In the rows, 128 means zero.
Known rows:
klisika: 130,141,141,118,134,93,89,110,167,76,163,158,119,126,145,129,106,135,142,157,145,116,137,137,128,133,79,109,121,139,159,144,109,140,110
flazun: 126,150,116,120,125,98,135,130,161,79,151,163,107,123,152,112,116,138,143,140,149,144,120,115,133,125,74,137,136,138,155,147,120,146,118
seki: 145,153,128,114,110,113,137,105,164,56,180,138,120,107,150,124,131,134,139,152,126,117,114,113,138,90,75,122,101,127,144,132,131,144,120
drinim: 116,146,119,122,120,118,133,135,160,90,147,150,104,137,156,100,97,137,138,134,135,154,95,129,138,133,83,130,139,150,154,150,134,144,116
sivezis: 116,150,120,123,121,116,126,134,160,82,148,147,104,137,156,100,97,138,132,136,134,153,97,129,139,136,84,133,142,153,154,153,137,138,116
staka: 121,137,145,119,129,114,84,113,166,88,160,144,117,140,150,116,88,134,136,150,132,125,112,152,133,141,87,104,126,152,160,148,125,137,108
drozo: 115,163,109,110,123,136,155,139,156,99,144,165,109,123,165,92,77,159,125,127,131,190,72,119,131,130,61,134,169,131,148,128,136,187,122
dutrofle: 115,150,119,123,120,116,126,133,160,82,148,146,104,136,156,100,97,138,132,136,134,152,98,128,140,137,84,132,142,153,154,153,136,137,116
brebi: 136,148,140,114,123,105,117,101,167,66,176,143,124,113,149,128,112,139,137,155,128,115,120,127,133,106,76,115,114,123,149,131,118,148,113
kluriri: 124,140,151,117,123,111,162,90,169,82,181,105,119,126,164,117,81,135,138,144,111,155,88,144,142,89,88,132,125,115,147,130,119,144,107
plegri: 143,150,135,105,131,93,66,109,165,81,173,173,120,124,143,129,96,137,135,167,157,138,155,144,119,141,57,91,126,148,158,138,114,158,112
klatubas: 120,138,131,123,123,116,89,128,163,88,152,149,110,144,148,109,106,127,141,145,137,125,114,142,138,143,90,107,121,164,161,158,136,131,112
mutu: 113,159,123,106,86,152,112,151,158,83,165,159,139,96,128,126,173,133,134,145,156,60,95,109,147,126,70,105,99,141,150,142,135,169,105
mesken: 113,155,98,122,116,126,153,156,154,98,134,165,97,137,159,85,106,140,138,123,142,177,84,113,139,136,75,143,153,154,154,153,146,157,125
brire: 152,155,124,112,107,109,138,101,163,52,185,137,116,108,151,123,126,131,135,155,129,125,121,115,136,86,71,121,99,134,142,131,131,142,119
flizus: 115,149,158,134,104,97,33,112,165,74,155,172,137,103,146,132,148,125,154,174,119,177,121,99,151,109,81,116,99,104,174,148,157,157,128
mosumi: 118,130,141,132,122,95,144,107,168,71,164,112,106,141,157,113,97,124,143,140,125,130,105,142,145,113,107,141,115,146,155,156,119,104,104
broklel: 122,140,120,132,110,124,113,140,159,88,130,162,93,130,154,105,96,141,135,132,127,97,77,124,123,131,96,125,130,157,159,141,113,155,120
vegol: 126,152,116,120,125,96,132,129,161,75,152,161,106,122,151,113,118,138,142,143,149,145,123,114,133,124,73,139,136,139,154,149,120,143,119
nuklum: 117,147,119,122,121,118,131,133,160,90,148,149,105,138,157,99,97,137,137,135,135,157,94,130,138,133,82,131,140,150,155,150,134,145,117

Facts:
bobrik μ drinis; sivezis μ fifle; brotrusko μ nuklum; raklor μ lutril
fegravil μ ketrun; botra μ gotrobos; velifles μ guskos; fasten μ bruplik
zivom μ brirak; zivom μ stegas; brire μ kabrun; kleke μ rogi
kliplekla μ vegol; treplo μ nedriman; treplo μ tukle; makleskun μ noflal
makleskun μ gotrobos; makleskun μ draste; toge μ kegri; toge μ zeko
skestol μ suplik; tremam μ mabron; trazu μ notan; grakun μ brire
stupel μ tukle; stupel μ trustal; pagruk μ vigan; vegol μ stestal
vegol μ kliplekla; tatram μ gugem; skatigim μ brole; kegri μ pagrodrul
vope μ bruplik; plegri μ kluriri; taras μ litri; lutril μ raklor
lumu μ dumon; klofira μ skevus; gotrobos μ draste; balibri μ taras
mista μ velifles; zatadam μ brole; gugem μ gadrem; kloplan μ leplal
nedriman μ brazus; stegas μ braklur; brole μ broklel; nafe μ vope
stogul μ steman; daste μ skuvol; skevus μ plegri; zeko μ skuvol
skuvol μ pagrodrul; flizus μ dribrem; nuklum μ brotrusko; dogrel μ pludrofar
dogrel μ tramal; lagik μ gotrobos; nive μ flizus; mabron μ tremam
dutrofle μ kaso; notan μ trazu; stuvu μ klatrel; bulol π gadok
bulol π mema; bufe π nanil; bufe π litri; bufe π plustok
bobrik π nenor; bobrik π klego; fegravil π radro; fegravil π skoplus
fegravil π vaflil; fegravil π stegas; brirak π mugal; brirak π klego
brirak π brebi; plevil π pimus; gromo π makleskun; botra π doflon
botra π draste; velifles π truplor; velifles π mutu; plepim π trigruklu
fliril π klistir; fliril π tatram; fliril π fifle; fliril π klesta
klaflom π skekle; treplo π brire; treplo π droran; toge π flizus
toge π grakun; toge π bote; toge π kloplan; toge π plipus
plimas π stestal; plimas π draste; plimas π suplik; drader π radro
drader π stiflu; drader π lutril; drader π suplik; zuver π trigruklu
zuver π plegri; zuver π baflum; zuver π lumu; grubroplok π stuvu
grubroplok π fifle; drozo π nedriman; stistik π klatubas; tremos π pagrodrul
tremos π staka; tremos π rosoda; tremos π guskos; tramal π skoplus
rogi π kefel; rogi π nonasa; rifin π klisika; rifin π pagrodrul
rifin π klabe; gezupa π drinis; gezupa π plustok; gezupa π draste
driklur π feflamal; balibri π brire; balibri π seki; damo π leser
damo π mosumi; gugem π mosumi; gugem π todritak; gugem π trustal
pibes π kleke; pibes π pagrodrul; pibes π nafe; kabrun π trazu
kabrun π dedrigro; kabrun π klatubas; kabrun π litri; mesken π brazus
mesken π redriros; mesken π klesta; dumon π vigan; dumon π drinis
dumon π mema; gomu π raklor; gomu π mibrum; stazoklo π kluriri
daste π stumeran; daste π flifak; daste π trustal; zeko π replo
zeko π plustok; mabron π skevus; bireplun π litri; braklur π stestal
brinibri γ skoplus; bulol γ dofo; ritane γ mutu; raklor γ kefel
trunosak γ pagruk; seki γ mibrum; botra γ skevus; velifles γ pibes
lifen γ tostadrom; fasten γ flizus; klisika γ nonasa; bruplik γ redriros
zivom γ stiflu; brire γ klaflom; treplo γ brire; flazun γ nedriman
bazi γ plegri; plimas γ leplal; drader γ mesutron; pagruk γ mugal
gadok γ stuvu; vegol γ suplik; tatram γ kapus; marim γ skuletek
mugal γ stistik; mema γ drader; stumeran γ seki; skoplus γ lagik
plegri γ plimas; taras γ gadrem; skekle γ lifen; leplal γ drinis
kudir γ klego; mutu γ zeko; droran γ replo; diskola γ bulol
lutrim γ radro; klabe γ stumeran; gotrobos γ notan; plipus γ gadok
kapus γ gover; gadrem γ guskos; nenor γ fasten; plekir γ dedrigro
stestal γ diskola; disuk γ lutrim; brebi γ saska; kefel γ treplo
radro γ brotrusko; pibes γ brinibri; plustok γ plipus; kabrun γ draste
dumon γ ritane; skevus γ droran; zeko γ bruplik; skuvol γ plekir
flizus γ plustok; redriros γ pletror; suplik γ pludrofar; klidrek γ bratopem
bratopem γ taras; kire γ skestol; tostadrom γ botra; nive γ dribrem
mabron γ flapen; bireplun γ nenor; vigan γ stestal; dedrigro γ tatram
gover γ ketrun

Rows:
No name comes twice in this set of rows, the named rows included.
115,149,128,114,104,125,109,140,161,81,161,155,129,110,134,126,152,131,139,147,156,78,111,120,143,129,79,113,106,143,155,149,123,151,104	redriros
133,134,136,130,127,71,148,100,169,56,171,127,106,125,152,128,116,125,149,148,141,119,136,127,138,101,95,146,107,136,153,151,102,105,107	stumeran
122,141,120,133,111,123,111,141,159,84,130,161,92,130,154,106,96,141,132,133,125,91,77,124,123,133,98,126,130,159,159,142,114,151,120	brole
95,150,123,113,107,117,171,153,160,109,154,152,125,108,142,117,140,135,144,128,174,123,96,117,145,124,72,147,136,124,156,146,103,168,96	bruplik
103,140,156,140,117,79,23,123,165,83,139,186,128,118,145,129,135,124,158,171,137,185,136,108,145,134,87,122,113,115,182,160,143,146,123	plustok
135,169,85,113,108,124,152,155,151,82,145,184,102,114,153,95,139,142,139,134,153,166,105,89,134,118,53,137,139,145,148,143,148,173,135	velifles
115,140,144,132,122,86,51,123,165,79,146,175,122,123,144,126,132,126,154,162,143,154,137,118,140,134,84,118,114,131,173,158,132,140,119	gadok

The same nodes again, as new rows of numbers:
Known rows:
truplor: 133,127,119,119,121,127,128,127,130,129,126,125,146,128,130,125,128,116,124,124,125,127,120,125,120,127,126,144
ritane: 116,120,129,125,118,127,134,130,121,124,128,124,122,127,128,123,124,126,108,130,124,123,118,122,131,117,126,121
drozo: 141,139,126,130,130,117,128,127,123,128,127,122,125,127,121,130,123,106,125,123,126,134,128,123,127,125,126,117
klesta: 123,121,125,121,138,126,143,126,157,124,126,131,148,148,158,117,130,138,108,141,134,132,118,119,118,117,130,143
mesken: 157,155,147,147,168,113,148,124,124,128,125,121,124,136,123,133,125,108,111,123,126,145,131,120,120,121,127,113
lifen: 121,124,129,125,122,122,124,127,122,125,125,125,121,132,124,123,128,138,113,126,130,127,120,121,130,119,125,118
skekle: 130,130,121,118,118,119,133,126,128,125,133,125,165,155,130,135,128,110,149,135,123,124,132,127,119,130,127,141
klaflom: 114,142,125,129,131,119,126,125,125,127,125,134,102,114,122,117,124,151,110,123,130,133,128,117,130,122,127,127
brire: 116,132,119,117,127,130,142,127,133,124,137,147,142,117,125,126,124,139,111,128,123,122,136,131,114,152,131,184
bruplik: 114,120,128,124,118,126,135,133,125,124,125,125,122,127,127,123,124,128,110,131,126,125,121,122,133,117,127,117
drinis: 120,124,120,118,119,120,120,124,178,124,125,165,105,117,123,123,123,183,108,125,131,121,146,119,130,119,137,124
kloplan: 131,123,119,121,134,136,138,127,129,125,125,131,147,120,137,127,127,116,129,129,124,124,119,135,118,141,126,152
skuvol: 111,122,136,118,118,115,145,128,123,130,127,128,125,120,136,143,132,112,155,160,136,122,119,156,133,119,129,121
marim: 133,136,120,124,123,112,134,127,122,125,154,136,164,125,120,152,126,110,131,154,127,125,145,117,135,127,130,143
klofira: 135,127,121,128,133,131,131,127,121,125,126,128,133,116,126,129,125,113,137,123,125,124,124,136,122,138,127,129
tarel: 137,131,122,125,124,121,128,127,120,128,127,122,134,127,125,127,126,110,125,121,123,129,124,126,123,126,129,128
klisika: 109,114,130,119,120,125,124,130,122,128,141,117,134,152,121,123,137,193,168,148,124,126,119,122,143,154,130,144
braklur: 130,150,119,142,117,125,117,130,123,124,128,133,124,122,123,133,125,105,145,125,125,125,133,131,136,119,126,116
plegri: 127,141,121,121,156,119,133,125,134,123,141,144,139,119,122,128,123,142,118,123,125,123,132,125,118,163,128,170
pletror: 136,122,118,126,122,135,133,127,122,140,125,123,119,115,125,118,125,108,109,121,125,128,117,123,127,120,125,133

Rows:
No name comes twice in this set of rows, the named rows included.
134,114,118,118,118,117,118,130,126,130,151,116,162,138,121,135,155,150,214,144,126,132,117,119,150,162,131,140	klabe
114,125,127,118,126,124,132,126,121,126,126,131,110,115,129,129,129,129,127,130,133,125,119,145,128,123,127,124	kegri
154,136,138,130,177,125,116,125,127,126,128,120,143,166,128,138,157,122,216,123,134,133,124,145,118,172,127,114	nive

The same nodes again, as new rows of numbers:
Known rows:
plepim: 100,138,132,154,127,153,130,118,138,142,123,122,118,124,123,138,134,107,116,113,123,135,131,121,121,126,162,144,133,125,136,144,128,130
truplor: 123,126,126,122,116,122,128,130,127,125,127,130,133,126,133,132,123,126,125,122,129,135,131,121,127,128,131,128,123,118,134,135,124,129
stistik: 84,142,129,166,95,144,99,113,145,135,111,138,121,129,126,136,112,116,169,95,128,133,139,109,128,141,181,140,129,121,138,133,122,120
brire: 127,133,121,129,127,136,123,133,128,124,118,123,127,128,135,137,116,121,137,115,120,137,122,120,130,117,127,126,123,119,137,136,129,142
kabrun: 104,119,136,168,73,135,102,66,156,115,108,106,142,143,122,130,129,109,196,102,139,116,127,112,110,135,189,139,130,135,221,148,120,109
lutril: 160,126,146,138,130,135,118,138,109,123,123,128,133,134,155,134,148,123,163,117,97,139,134,121,137,122,134,121,124,125,146,97,103,167
skestol: 118,138,122,138,111,124,117,158,120,129,121,133,134,118,129,131,109,141,154,108,114,135,129,119,130,131,127,122,124,117,123,133,117,121
lumu: 126,126,125,129,120,126,125,137,126,123,124,128,135,126,135,130,126,127,142,124,126,135,129,120,128,124,129,127,122,118,135,134,126,132
trunosak: 145,121,124,122,107,118,137,154,128,126,131,132,143,128,134,137,137,117,131,124,137,130,125,112,121,130,123,130,126,120,141,137,119,118
taras: 124,120,127,124,127,124,123,121,127,119,121,134,132,130,138,126,127,123,152,134,130,136,131,125,134,120,132,126,120,116,134,129,132,145
ketrun: 104,129,124,125,120,126,119,117,124,124,126,148,123,125,137,124,118,139,127,118,134,139,141,127,131,128,142,126,122,111,119,127,127,146
sugrum: 125,125,126,121,115,119,128,130,126,124,126,131,133,126,133,131,122,127,127,122,130,134,130,122,127,129,131,127,123,118,136,135,124,129
dofo: 101,127,140,119,121,112,114,117,125,126,122,120,133,120,127,123,110,134,143,135,109,140,142,127,139,135,141,126,116,119,121,134,127,118
mesken: 102,136,132,152,125,148,130,119,136,140,123,124,118,124,123,136,134,108,119,114,124,134,130,122,123,127,160,143,133,125,136,141,127,129
kudir: 147,124,121,110,113,112,135,145,131,124,121,135,133,132,138,142,119,105,128,122,139,133,118,115,133,127,118,128,125,118,137,132,125,129
bruplik: 127,127,119,126,115,127,128,133,124,122,127,143,130,128,136,131,126,131,128,115,137,133,128,122,125,124,130,127,126,115,136,133,122,142
kluriri: 123,127,126,124,117,124,127,131,127,126,126,130,132,126,132,132,124,126,128,122,127,135,130,121,128,127,133,129,123,118,135,136,124,129
skuvol: 142,125,111,142,137,114,146,136,138,127,130,89,142,123,152,94,145,110,176,120,158,136,142,114,95,118,109,111,122,126,158,125,133,119
tarel: 125,125,126,121,115,119,128,131,126,124,126,131,133,125,133,130,123,127,128,122,129,134,131,122,127,128,131,127,123,118,136,135,123,129
tremam: 120,139,129,145,132,111,113,121,121,123,119,125,179,134,115,136,121,132,140,144,131,115,128,98,134,109,110,118,132,86,127,142,134,134

Rows:
No name comes twice in this set of rows, the named rows included.
114,139,119,132,109,126,122,140,119,127,126,132,128,118,128,131,107,147,124,98,119,133,128,125,123,130,130,123,127,118,135,137,115,130	pludrofar
93,121,137,168,69,103,103,78,144,124,98,154,135,133,121,119,113,108,229,104,154,112,128,131,134,151,189,130,138,126,191,124,117,117	bufe
132,110,132,104,130,116,135,90,133,115,124,124,133,136,139,128,133,110,116,143,141,135,129,129,131,118,133,129,120,120,153,135,137,148	marim
139,136,123,127,120,140,121,147,130,126,130,137,146,131,141,136,114,122,106,107,121,138,138,105,107,131,137,137,123,124,123,149,130,149	skoplus
113,117,127,139,69,106,96,92,144,107,108,135,143,140,134,126,109,126,208,107,147,122,132,113,131,141,161,123,121,120,183,127,117,114	litri
140,123,149,119,134,100,132,139,113,133,126,142,164,119,126,114,113,119,127,144,106,131,138,136,123,142,133,129,128,132,124,147,133,142	stestal
133,131,127,121,123,128,124,131,126,124,127,129,144,128,136,130,113,125,110,115,119,135,133,119,115,129,133,131,124,125,136,147,130,146	radro
148,125,123,126,103,118,137,159,125,126,131,120,145,124,128,138,131,124,128,115,127,127,120,114,115,130,119,127,128,124,152,144,114,110	kire
121,125,130,154,118,129,153,124,128,142,123,149,124,122,122,129,149,101,128,118,149,121,118,138,123,129,150,137,147,126,157,135,122,137	dumon
134,128,123,126,121,121,120,152,127,125,117,136,132,129,137,137,117,114,162,126,126,137,124,114,140,124,123,126,122,115,120,128,127,132	plegri
119,125,126,131,95,124,109,111,139,115,119,125,138,135,136,132,116,125,158,111,133,131,134,110,122,132,149,129,120,121,157,137,123,122	klatubas
142,119,126,116,114,119,137,130,128,121,128,121,140,129,133,133,132,119,119,125,133,130,122,121,120,124,123,128,125,123,156,141,123,128	disuk
105,130,128,122,113,108,117,117,123,125,116,145,125,122,131,124,102,132,149,118,128,135,133,132,142,134,138,121,123,114,127,125,124,134	replo
112,125,146,158,110,88,141,118,114,147,108,187,143,114,115,105,117,103,178,123,143,111,125,161,136,153,163,129,154,131,150,127,123,149	gezupa

